What each symbol does to the objects:
*: w340->w585, w61->w906, w6->w212, w585->w617, w813->w772, w97->w318, w230->w641, w120->w700, w265->w418, w358->w813, w501->w416, w386->w617, w802->w6, w973->w26, w242->w547, w186->w736, w736->w183, w227->w89, w178->w542, w881->w784, w784->w120, w499->w340, w419->w881, w401->w178, w183->w242, w641->w925, w117->w488, w318->w785, w928->w705, w963->w785, w830->w700, w675->w120, w381->w61, w701->w445, w542->w97, w925->w736, w26->w111, w69->w183, w660->w401, w738->w928, w906->w177, w111->w712, w846->w183, w972->w659, w488->w69, w510->w501, w245->w177, w448->w186, w216->w230, w712->w419, w547->w846, w416->w245, w418->w381, w797->w499, w785->w245, w772->w69, w212->w510, w659->w963, w89->w265, w705->w797, w820->w448, w700->w675, w617->w973, w697->w386, w177->w830, w445->w925
~: w340->w416, w61->w830, w6->w418, w585->w230, w813->w117, w97->w245, w230->w697, w120->w772, w265->w675, w358->w227, w501->w697, w386->w26, w802->w510, w973->w712, w242->w701, w186->w736, w736->w69, w227->w418, w178->w318, w881->w820, w784->w448, w499->w972, w419->w445, w401->w97, w183->w712, w641->w386, w117->w448, w318->w802, w928->w499, w963->w6, w830->w701, w675->w178, w381->w177, w701->w813, w542->w785, w925->w617, w26->w419, w69->w547, w660->w542, w738->w797, w906->w700, w111->w881, w846->w784, w972->w216, w488->w26, w510->w738, w245->w738, w448->w117, w216->w925, w712->w659, w547->w120, w416->w705, w418->w906, w797->w585, w785->w6, w772->w265, w212->w416, w659->w230, w89->w381, w705->w340, w820->w736, w700->w401, w617->w111, w697->w973, w177->w358, w445->w186
@: w340->w6, w61->w177, w6->w510, w585->w419, w813->w227, w97->w785, w230->w925, w120->w813, w265->w381, w358->w178, w501->w738, w386->w973, w802->w212, w973->w797, w242->w445, w186->w117, w736->w488, w227->w265, w178->w227, w881->w445, w784->w820, w499->w712, w419->w617, w401->w675, w183->w547, w641->w697, w117->w69, w318->w245, w928->w340, w963->w230, w830->w675, w675->w401, w381->w906, w701->w358, w542->w318, w925->w510, w26->w712, w69->w186, w660->w358, w738->w705, w906->w830, w111->w419, w846->w117, w972->w963, w488->w183, w510->w700, w245->w61, w448->w736, w216->w963, w712->w881, w547->w701, w416->w928, w418->w61, w797->w340, w785->w802, w772->w675, w212->w501, w659->w216, w89->w418, w705->w499, w820->w186, w700->w401, w617->w26, w697->w617, w177->w675, w445->w448

The rows follow the links: the fewer symbols apart two objects are, the more alike their rows tend to be.

Here are some objects, each with a row of numbers. One shown again gets a slightly different row.
w448: [   6    2  -32  -24   -5   -6   45  -78   17   -1    6   -1   38  -79 -125   19   22  -42    1   54   48   10   13  -86   21    2  -56  -78   86  -56    9   -1  -26   -4  -42  -55 -106  -20   -8  -25  -47   -9   -7  -37  -46  -40    5    7    3  -53]
w881: [ -51   -3  -12   81   -6    3  -12   37   49   -2  -13   -5   18   23  -95  -66   26  -99   -1  -11  100    2  -55  -57   -8    7  -17  -63  -31  -18   -6    1   74   -9  -92  -35 -109   22  -31   -6   22    4    8   14  -81  -12   -1   -9    3  -48]
w358: [ -32    6   58   39    4   -1  -24   25  -49    0   20    5  -66   34  -29  -32   12  111   -2  -39 -112    7  -24  -18   19   -1  106  -15  -38   90   12    1   36   -1  110  -18  -43   49   41   40   14   -1   -9   10   95   61   -3    2   -6   -4]
w418: [ -50  -39  -44  -62    5    0  -23   66  -63   -3  -62    2   47   55  -16   50    1   90   -2   -1  -92    2   35    9  -75    0  -78   10  -50  -62  -49    0  -52    4   85   -4   19   -2   27  -37   43    0   54   28   79  -46   -6    4    3  -31]
w416: [  92  -34   -5   -1    3   -5   76  -88    7    1  -50    1    8 -107   57   -5  -18  -12    0  127    7    5    1   58  -67   -4  -13   49  121  -16  -37    1    3    7   -9   34   69   -3   -7    0  -56    6   48  -43   -9  -10   -2    2   -3    5]
w120: [ -32  -12   64    4   -2   -1   11  -18  -23   -5  -10    1  -79  -15 -105   -2   21   70    3   26  -73    6   -2  -67  -10   -5  120  -66   24   97  -12    4    2    9   62  -42  -93   21   22   47  -12   -6    8   -6   59   77    1    4   -3  -49]
w186: [   6    6  -39  -31    0   -1   44  -80   17   -1    8    0   42  -79 -122   25   26  -43    0   57   49    2   19  -87   20   -2  -66  -76   85  -54    3   -5  -29    1  -46  -51 -102  -20  -13  -24  -50   -1  -14  -37  -42  -39   -1   -2    0  -49]
w265: [ -63  -40  -12  -50   -2    3  -22   81  -60    0  -63    2   20   62  -38   40    7  106    3   -1 -107   -1   27  -18  -76    1  -28  -16  -60  -25  -48   -3  -47   -1  103   -4   -2   10   41  -10   48   -4   53   33   87  -19    2    3    4  -53]
w700: [ -24    0   40   40   -1    2  -19   30  -59    3    0   -3  -42   28   -8  -33    8  128    1  -26 -126   -1  -26   -3   -1    5   77   -4  -26   63    3    6   42   -2  122   -5  -23   47   49   25   22    7    1   12  114   44    5   -5    9    3]
w510: [  84    7  -59   -3   -7    3   41  -76  -18    6   12   -2   77  -79   88   -1  -14    1   -1   47   -6   -6   -4   52   14   -8 -113   47   77  -97   14    0   -2   -4    2   34   76    0   13  -48  -42    3   -6  -34    8  -69    3   -5    0   39]
w659: [ -28   32   27 -106    0    1  -54   44   29    2   55    5  -31   69   52   93   -6  -38    2  -90   39   -4   62   19   60   -7   40   16  -77   30   47   -3  -99    4  -39   17   69  -57  -17   17   25    3  -47   18  -38   31    5   -3   -4   50]
w906: [ -50  -37  -27  -42    2   -2  -20   67  -61    1  -63   -4   36   58  -25   25    0  106    5   -4 -108    5   23   -5  -74    2  -57   -4  -55  -42  -47    0  -32   -2  101   -2   14    6   42  -22   42    1   52   29   94  -30   -3   -2   -2  -38]
w227: [ -63  -20   10  -22   -3    4  -29   79  -67    3  -41   -3   -7   60  -42   22    8  125   -3  -18 -125  -10   15  -18  -53    6   11  -16  -61    6  -28    0  -25   -1  117  -11  -14   14   49    0   45    5   37   33  111    6    4   -3    4  -37]

Each walk starts at a row. The symbols on each line, taken left to right, move it on to the next object.
Answer with the object's row; about right is enough.
---
[  62   66  -23   26    4    0   -6  -53  -27   -1  103    1   31  -30  101  -26  -12   41    3  -62  -42    1  -18   40  120   -6  -49   44   14  -44   77   -3   34    8   39   28   47   29   13  -21  -32    3  -86  -26   40  -34  -11   -2   -1   90]
@ ~ * ~ ~ @ -> [  62  -49   39   10    5    1   51  -35   30   -2  -82    2  -42  -69   48  -11  -18  -48   -3  113   52    2   -8   52 -100   -5   63   48   80   46  -58   -1    8    4  -45   28   63   -7  -19   28  -30   -3   67  -18  -45   42   -5    2   -3  -18]
* * ~ @ * @ * -> [  76  -40   28   -6   10   -2   63  -67   21   -7  -72    3  -28  -89   54    8  -14  -30    0  119   35    6    4   49  -86   -4   44   52  105   39  -57    1   -6    5  -38   35   71  -11  -21   20  -38    2   59  -32  -34   26   -6   -6   -1  -11]
---
[  -1    0   -6  -37   -6   -2   48  -76   16   -2    2    7    6  -81 -147   33   31  -24    8   66   27    1   20  -98    7   -4  -20  -94   84  -10    1    1  -29    5  -30  -58 -119  -19   -6   -5  -48    3    4  -38  -27   -6    0   -1   -5  -56]
@ ~ @ * * ~ -> [ -58  -13   21   58    6   -1  -41   70   63   -7  -20   -3  -28   77  -11  -49   -4 -111   -9  -46  110    4  -30  -11  -24   -3   39   -4  -79   35  -18    4   56    5 -105   -5  -27    6  -49   17   44   -4   15   37  -99   29  -14   -1   -7  -14]
@ ~ ~ ~ ~ * ~ -> [  -9    7  -11    4   -9   -3   49  -61   22    5    3   -7   10  -78 -149   -4   27  -39    8   60   50   -9   -8  -97    8   11  -13 -100   78  -13    5    2   -4   -7  -40  -58 -131   -9   -7   -3  -37    5    2  -30  -41  -10    8    0    6  -60]
---
[ -42  -41  -44  -28   -2    0  -18   57  -66    2  -61    2   45   54  -13   35    0  106    4    3 -107    0   20    4  -70   -3  -66    4  -48  -60  -43   -2  -31    1  100    2   21    9   42  -28   45   -4   52   34   89  -48    1    4    2  -38]
* @ * ~ @ ~ * -> [  42   58   14   80    2   -4  -15  -29  -28   -2  103   -5  -18   -6   64  -68  -14   62    3  -64  -58    7  -47   23  116    3   27   18   -8   20   72   -2   77   -3   59   11    2   52   24    9  -21   -5  -82  -16   52   20    2    3    4   76]
* ~ @ * * * @ @ -> [  -3   32   50   74   -5    1  -19   -1  -38    2   50    6  -63   19   19  -59   -3   97    4  -51  -99    3  -44    5   61   -7   90   -3  -20   71   41    0   70    1   91   -2  -24   59   35   34   -5   -5  -40    1   84   57    3    0    2   34]
---
[ -20   -4  -20    5   -3    0   36  -55   32    3    1    3   25  -63 -138   -1   24  -66    2   47   68   -1   -3  -94    4   -1  -38  -86   59  -39    6    1    3    5  -68  -50 -120  -14  -23   -9  -34   -4    4  -26  -60  -26   -5    2   -1  -53]
* ~ ~ ~ * * -> [  -7   -5   10  -17    4   -6   44  -59   29   -7    1   -2  -13  -72 -148   16   24  -54   -3   56   56    4   11  -94    8    3   27  -86   74   17   -8    4  -13   -3  -51  -55 -122  -27  -23   10  -45   -6    2  -32  -49   15   -9    6    9  -61]
@ * ~ * * ~ ~ -> [  48   59   -3   81   -7   -7  -10  -46  -35   -2  101    0   -1  -16   76  -64  -17   59    3  -59  -57   -2  -51   33  111    2    7   26    7    1   75    2   74   -1   63   14   11   53   23   -2  -29   -5  -83  -18   56    2   -1    1   -1   79]
---
[  61  -38   49  -30    5    0   54  -44   31   -3  -62   -2  -55  -71   44   28  -17  -49    3  100   49    2   19   45  -77    2   91   47   79   72  -47    3  -33    1  -43   22   82  -24  -23   33  -30   -3   53  -18  -39   56   -3   -1    4   -3]
* * @ * * @ -> [   1    2  -38   -7    0   -7   35  -66   25   -3    9    2   37  -75 -127    6   28  -59    2   49   60   -5    4  -84   14    2  -68  -81   74  -57    2   -2   -2   -3  -58  -53 -107  -19  -18  -24  -41    2   -2  -29  -48  -42    0   -2   -4  -51]
* * ~ * @ -> [  -5   -6   48  -19   -2   -5   46  -67   14    9   -6    3  -51  -72 -139   15   28   -2    3   63   10    5   12  -92    3  -11   79  -88   70   65   -5    1  -17    3  -10  -58 -109  -12    0   32  -45    0    3  -28   -9   53   -3   -2   -5  -59]
---
[  82   20  -36   46    5    0   37  -65  -51   -3   33   -1   41  -69  100  -43  -18   78   -3   31  -75    4  -32   59   33    4  -53   48   66  -46   21    2   42   -2   74   35   57   44   33  -23  -44   -4  -21  -30   70  -42    2   -4   11   58]
~ @ ~ @ @ * @ * -> [  80  -41   25  -12    5    6   74  -78   11   -3  -68    4  -25 -102   45    9   -9  -25   -5  123   23    3   10   41  -83    2   45   40  114   39  -53    1   -6   -3  -23   25   62   -8  -12   17  -44    1   56  -36  -18   31   -8   -3    7  -11]
* * ~ * @ ~ * @ -> [ -45    7   -5   11    1    1   10  -14   45   -6    6   -7   10  -14 -143  -12   42  -86   -3    3   90   -5   -3  -99   15   11   -6  -82   17  -11    7   -6   14   -8  -75  -53 -130  -16  -35   -5  -10    4   -6   -5  -72   -9   -1  -10    5  -58]
---
[  74   21  -60  -40    4    0   28  -59  -26   -5   31    3   69  -52  103   36  -25   17   -7   18  -18    4   29   63   37   -5 -109   52   45  -90   26    4  -38    4   17   37   93  -21    6  -43  -36   -6  -32  -21   12  -64   -8    2    0   60]
~ @ * * ~ * * -> [ -46  -13   49  -25   -2    9    6   11  -33   -1  -36    3  -55    2 -111   20   27   87    1   22  -94   -8   15  -63  -42    2   90  -59    2   78  -27   -3  -24   -2   90  -39  -76    5   32   37    7   11   30    9   77   57    3   -6   -5  -59]
@ * ~ ~ * * @ @ -> [ -57  -34   11  -12   -3    2  -23   65  -68    6  -56    0  -10   55  -44    9    3  124    5    0 -122    3   10  -15  -63    1   22  -16  -50   14  -34   -1  -13    0  119   -6  -12   22   50    7   49    3   45   31  109   12    1    3    2  -34]
